Below are the code and all the weights of a small trained network. Each question names an input and a class and asks about switching units off, where a switched-off unit gives its printed mean instead of its output.

import numpy as np


def w(rows, s, z=0):
    codes = np.array(rows[::2]) - 128.0
    scale = np.full(codes.shape[1], s)
    scale[-1] = z or s
    return codes * scale


def f(y):
    return np.maximum(y, 0)


def log_softmax(a):
    a = a - a.max(-1, keepdims=True)
    return a - np.log(np.exp(a).sum(-1, keepdims=True))


def net(x, mask):
    res = np.array(x, float).reshape(1, 7) / 4 @ E
    y = f(res @ A[0][:, :-1].T + A[0][:, -1])
    res = res + np.where(mask, y, B[0][:, -1]) @ B[0][:, :-1]
    return log_softmax(res[-1] @ U[:, :-1].T + U[:, -1])


A, B = {}, {}
E = w([
[55,186,78,225,69,166,218,212,192],'x0',
[215,166,10,232,64,101,38,41,140],'x1',
[50,30,206,154,35,34,65,111,222],'x2',
[125,123,130,127,129,127,131,127,129],'x3',
[254,37,49,78,128,39,213,209,188],'x4',
[126,127,126,129,127,127,127,127,129],'x5',
[39,70,55,201,216,39,59,222,28],'x6',
],0.0047)
A[0] = w([
[183,173,177,83,49,189,183,52,215,84],'neuron 1',
[42,92,71,200,202,57,74,200,39,5],'neuron 2',
[179,149,57,194,91,115,67,70,126,56],'neuron 3',
[92,65,186,130,50,65,84,103,204,68],'neuron 4',
[42,82,236,35,201,164,194,215,110,81],'neuron 5',
[208,71,150,39,182,82,56,59,85,54],'neuron 6',
[181,150,52,197,89,112,65,67,127,49],'neuron 7',
[89,57,190,130,42,58,80,105,210,59],'neuron 8',
[41,80,237,35,204,166,197,217,109,75],'neuron 9',
[7,233,218,197,134,235,23,18,21,89],'neuron 10',
[201,188,190,71,24,204,199,29,237,32],'neuron 11',
[98,75,174,130,65,71,92,110,192,86],'neuron 12',
[58,88,71,194,190,55,80,193,53,35],'neuron 13',
[176,165,168,91,66,179,175,62,201,98],'neuron 14',
[194,83,149,54,172,90,64,69,89,77],'neuron 15',
[77,176,62,214,75,151,210,216,205,98],'neuron 16',
[179,146,55,192,91,111,68,73,129,59],'neuron 17',
[177,145,55,191,90,109,78,79,138,57],'neuron 18',
[71,181,53,223,68,153,220,224,215,89],'neuron 19',
[186,85,149,64,166,95,74,80,94,107],'neuron 20',
[81,48,188,139,37,46,71,109,213,26],'neuron 21',
[251,39,47,77,137,38,204,206,181,78],'neuron 22',
[58,80,65,201,189,46,80,200,57,27],'neuron 23',
[54,90,219,48,190,159,185,205,112,92],'neuron 24',
[180,148,54,194,90,112,67,71,128,54],'neuron 25',
[90,59,185,131,46,57,80,107,208,65],'neuron 26',
[211,214,68,90,202,210,179,132,51,54],'neuron 27',
[202,75,151,49,176,86,61,65,86,77],'neuron 28',
[187,188,86,106,182,188,159,134,65,88],'neuron 29',
[217,221,64,89,210,216,180,135,45,47],'neuron 30',
[180,148,55,195,92,114,67,69,128,51],'neuron 31',
[213,70,152,39,183,80,53,58,85,63],'neuron 32',
[253,38,46,77,136,37,205,208,183,69],'neuron 33',
[196,196,79,96,190,195,167,135,62,82],'neuron 34',
[196,197,80,99,188,194,165,138,61,85],'neuron 35',
[189,151,41,206,83,107,57,65,129,35],'neuron 36',
[128,129,129,128,128,127,127,129,129,121],'neuron 37',
[183,173,180,85,45,190,183,45,217,73],'neuron 38',
[66,88,74,189,179,56,85,189,67,50],'neuron 39',
[88,61,190,130,46,61,81,102,208,54],'neuron 40',
[66,185,46,231,63,156,229,235,222,74],'neuron 41',
[233,52,58,86,136,51,191,196,175,87],'neuron 42',
],0.0044,0.0019)
B[0] = w([
[180,96,111,85,167,173,80,207,112,212],'neuron 1',
[193,115,123,62,151,186,68,214,125,202],'neuron 2',
[160,176,112,83,105,52,178,120,148,180],'neuron 3',
[99,79,76,176,187,112,166,127,124,185],'neuron 4',
[176,192,112,82,87,25,189,102,143,205],'neuron 5',
[128,109,207,171,66,165,113,88,64,189],'neuron 6',
[164,178,111,80,104,49,181,119,147,183],'neuron 7',
[96,73,70,183,196,109,172,125,122,189],'neuron 8',
[189,206,108,67,75,9,207,96,146,206],'neuron 9',
[37,226,99,90,105,194,65,89,253,254],'neuron 10',
[203,84,102,64,187,187,56,238,107,230],'neuron 11',
[105,84,84,169,180,112,162,125,122,176],'neuron 12',
[193,107,121,64,156,183,73,213,119,197],'neuron 13',
[174,99,114,92,162,170,86,197,113,199],'neuron 14',
[127,111,190,162,78,156,119,95,79,181],'neuron 15',
[146,97,215,165,62,154,114,76,50,197],'neuron 16',
[161,171,116,89,107,56,174,121,142,180],'neuron 17',
[159,162,124,97,110,63,166,121,133,177],'neuron 18',
[149,92,230,173,48,157,111,66,39,204],'neuron 19',
[127,111,185,162,82,156,119,94,79,177],'neuron 20',
[97,69,72,183,195,111,174,125,118,191],'neuron 21',
[47,205,124,108,105,196,67,86,215,215],'neuron 22',
[195,103,120,70,158,181,77,211,114,200],'neuron 23',
[175,189,114,84,88,29,186,103,142,195],'neuron 24',
[161,173,114,86,107,55,175,120,144,181],'neuron 25',
[98,72,72,182,195,109,172,125,120,188],'neuron 26',
[78,46,71,205,201,110,173,119,124,205],'neuron 27',
[128,107,205,175,66,165,114,86,65,186],'neuron 28',
[89,71,85,182,180,109,163,116,130,186],'neuron 29',
[76,43,68,207,205,108,177,117,125,211],'neuron 30',
[158,171,115,88,108,57,172,121,145,181],'neuron 31',
[128,109,200,167,70,164,115,89,70,192],'neuron 32',
[38,213,123,105,102,201,61,81,224,215],'neuron 33',
[90,73,90,180,178,114,160,118,126,193],'neuron 34',
[89,72,89,181,178,112,160,118,126,193],'neuron 35',
[168,179,112,80,103,47,185,120,145,189],'neuron 36',
[128,129,127,128,128,128,128,128,128,128],'neuron 37',
[182,96,108,84,169,173,79,213,114,213],'neuron 38',
[181,108,122,84,152,172,88,196,117,191],'neuron 39',
[95,72,69,182,197,110,172,126,125,187],'neuron 40',
[148,93,229,174,50,157,112,65,40,209],'neuron 41',
[58,196,125,110,106,189,77,90,205,202],'neuron 42',
],0.0056,0.0061)
U = w([
[218,96,111,66,174,175,61,251,112,26],'0',
[60,62,60,231,216,98,199,113,126,135],'1',
[185,203,122,64,75,7,209,106,145,111],'2',
[2,209,128,109,100,196,52,82,228,124],'3',
[143,93,251,198,43,157,117,73,25,254],'4',
],0.0086,0.00045)

Each question gives the input, the list of numbers given to net, and the class t.
The units are the neurons (one row each of A and B). Each row of codes is followed by its name. A weight is (code - 128) times the scale printed after its matrix; where a second scale follows, it is the last column's (A, B and U).
mask holds one flag per neuron, in row order. A switched-off neuron (its flag False) gives its mean, the last column of its row in B, instead of its output. The means were averaged over made-up inputs and are rounded, as every weight is.
A unit's drop is (log p(t) with every unit on - log p(t) with that unit switched off) / (log p(t) with every unit on - log p(t) with every unit switched off).
The circuit of an input: a set's keep is (log p(t) with only the set's units on - log p(t) with every unit switched off) / (log p(t) with every unit on - log p(t) with every unit switched off). Starting from the 12 units with the biggest drops (on a tie, the unit counted first), units are removed one at a time, each time the one whose removal leaves the highest keep (on an exact tie, the one counted first), for as long as the keep stays at least 0.8.
circuit, biggest first: the units of the circuit, biggest drop first
top k neurons: the k neurons with the biggest drops, biggest first
drop of u: that unit's drop, to one decimal
input [7,5,5,-6,8,-2,3], class 3: circuit, biggest first => [neuron 33]
input [1,3,6,3,-5,4,-7], class 0: circuit, biggest first => [neuron 11; neuron 38]
input [-7,-3,-5,2,7,0,4], class 3: circuit, biggest first => [neuron 33; neuron 22]
input [2,-7,5,-2,4,3,1], class 2: top 2 neurons => [neuron 9; neuron 5]
input [8,6,-6,-2,-3,1,-1], class 4: top 2 neurons => [neuron 41; neuron 19]
input [4,-7,6,-2,-4,8,5], class 2: circuit, biggest first => [neuron 9; neuron 5]
input [3,-4,3,-6,6,-1,5], class 3: circuit, biggest first => [neuron 33; neuron 22]
input [-6,6,-6,-3,2,-5,-3], class 1: circuit, biggest first => [neuron 30; neuron 27]
input [-5,-3,-7,5,7,-2,-3], class 1: top 3 neurons => [neuron 30; neuron 27; neuron 10]
input [-2,-7,-8,1,-4,-2,3], class 1: top 2 neurons => [neuron 30; neuron 27]
input [-5,4,0,-5,5,-2,4], class 3: top 3 neurons => [neuron 33; neuron 22; neuron 42]
input [-7,6,-6,4,-2,-4,-2], class 4: top 4 neurons => [neuron 6; neuron 32; neuron 28; neuron 15]
input [8,3,5,6,2,4,-3], class 4: top 2 neurons => [neuron 41; neuron 19]
input [-4,-8,-1,-4,0,-8,-5], class 2: circuit, biggest first => [neuron 9]
input [3,-3,-4,1,7,2,6], class 3: top 4 neurons => [neuron 33; neuron 22; neuron 42; neuron 11]
input [-1,-8,8,6,-6,-5,-8], class 0: top 3 neurons => [neuron 11; neuron 38; neuron 1]
input [5,-7,1,-6,1,-6,8], class 0: top 3 neurons => [neuron 2; neuron 23; neuron 13]
input [2,3,2,0,-3,-7,-3], class 0: top 2 neurons => [neuron 33; neuron 22]
input [6,-7,0,1,-5,-4,5], class 2: drop of neuron 9 => 0.3
input [7,2,-3,-1,7,-3,-6], class 3: circuit, biggest first => [neuron 33]
input [-8,1,-4,-3,8,5,6], class 3: circuit, biggest first => [neuron 33; neuron 22]
